Here is a tiny trained network, its code and every weight. The questions are about switching its units off for an input and a class, where a switched-off unit gives its printed mean instead of its output.

import numpy as np


def w(rows, s, z=0):
    codes = np.array(rows[::2]) - 128.0
    scale = np.full(codes.shape[1], s)
    scale[-1] = z or s
    return codes * scale


def f(y):
    return np.maximum(y, 0)


def log_softmax(a):
    a = a - a.max(-1, keepdims=True)
    return a - np.log(np.exp(a).sum(-1, keepdims=True))


def net(x, mask):
    res = np.array(x, float).reshape(1, 2) / 4 @ E
    y = f(res @ A[0][:, :-1].T + A[0][:, -1])
    res = res + np.where(mask, y, B[0][:, -1]) @ B[0][:, :-1]
    return log_softmax(res[-1] @ U[:, :-1].T + U[:, -1])


A, B = {}, {}
E = w([
[108,246,30,79,220,178,160,206,126,32],'x0',
[219,215,73,208,116,167,69,52,44,239],'x1',
],0.011)
A[0] = w([
[166,203,100,83,151,136,134,181,77,101,62],'n0',
[106,94,108,27,152,95,166,179,187,127,158],'n1',
[228,255,93,153,114,201,74,34,55,206,68],'n2',
[133,124,175,128,114,100,168,188,239,118,185],'n3',
[75,65,141,65,122,116,183,203,159,99,110],'n4',
[77,169,133,131,96,77,127,81,151,118,247],'n5',
[121,138,132,128,144,108,135,106,92,90,228],'n6',
[62,82,160,64,108,108,154,185,116,76,75],'n7',
[108,25,235,192,98,44,97,62,101,113,62],'n8',
[109,187,112,106,175,203,146,185,90,64,137],'n9',
[69,151,219,56,72,97,193,150,174,79,68],'n10',
[76,157,123,76,219,134,126,159,101,117,69],'n11',
[159,129,108,160,96,108,122,169,150,124,179],'n12',
[146,42,200,150,54,75,82,127,137,198,68],'n13',
[125,113,204,92,129,102,162,103,167,88,68],'n14',
[122,169,70,94,177,146,124,161,130,67,90],'n15',
[86,201,96,104,164,160,168,162,101,56,83],'n16',
],0.009,0.014)
B[0] = w([
[176,115,214,63,167,205,161,74,129,106,166],'n0',
[85,153,131,137,101,135,68,180,124,81,215],'n1',
[142,163,105,98,57,179,102,189,44,85,251],'n2',
[98,139,85,141,113,134,63,134,107,152,208],'n3',
[132,167,115,100,71,105,94,156,84,111,211],'n4',
[35,176,50,238,167,42,104,167,210,226,216],'n5',
[83,116,64,189,147,70,88,140,145,171,201],'n6',
[121,138,132,98,93,183,140,175,5,91,189],'n7',
[197,70,210,98,195,156,159,78,155,115,208],'n8',
[134,95,156,131,130,104,174,117,191,136,214],'n9',
[182,176,169,115,81,190,133,159,53,118,189],'n10',
[178,75,223,31,189,179,150,75,113,110,170],'n11',
[71,145,142,152,105,121,112,140,165,123,166],'n12',
[160,93,203,37,192,131,144,104,156,120,211],'n13',
[163,156,152,111,99,160,95,97,102,118,155],'n14',
[134,102,154,100,166,131,178,107,149,157,190],'n15',
[173,95,190,132,148,139,179,79,159,119,199],'n16',
],0.011,0.019)
U = w([
[136,140,121,119,45,159,128,145,6,107,39],'0',
[159,87,183,95,188,140,194,93,178,114,49],'1',
[77,135,72,221,129,60,123,140,184,134,253],'2',
],0.016,0.007)

Each question gives the input, the list of numbers given to net, and the class t.
The units are the neurons (one row each of A and B). Each row of codes is followed by its name. A weight is (code - 128) times the scale printed after its matrix; where a second scale follows, it is the last column's (A, B and U).
mask holds one flag per neuron, in row order. A switched-off neuron (its flag False) gives its mean, the last column of its row in B, instead of its output. The means were averaged over made-up inputs and are rounded, as every weight is.
A unit's drop is (log p(t) with every unit on - log p(t) with that unit switched off) / (log p(t) with every unit on - log p(t) with every unit switched off).
most important unit: the unit with the biggest drop
top k neurons: the k neurons with the biggest drops, biggest first
drop of u: that unit's drop, to one decimal
input [8,-8], class 0: most important unit -> n7
input [-8,6], class 1: top 2 neurons -> [n13 n8]
input [3,-4], class 0: top 2 neurons -> [n7 n10]
input [5,-6], class 0: top 2 neurons -> [n7 n4]
input [5,-5], class 0: top 3 neurons -> [n7 n4 n8]
input [-2,3], class 2: top 2 neurons -> [n7 n10]
input [-7,-7], class 0: top 4 neurons -> [n7 n10 n4 n3]
input [-6,5], class 1: top 2 neurons -> [n13 n8]
input [3,-3], class 2: drop of n2 -> 0.9
input [0,-3], class 2: drop of n2 -> 0.7
input [-3,1], class 2: drop of n11 -> 0.2
input [-1,-4], class 0: drop of n10 -> 0.2
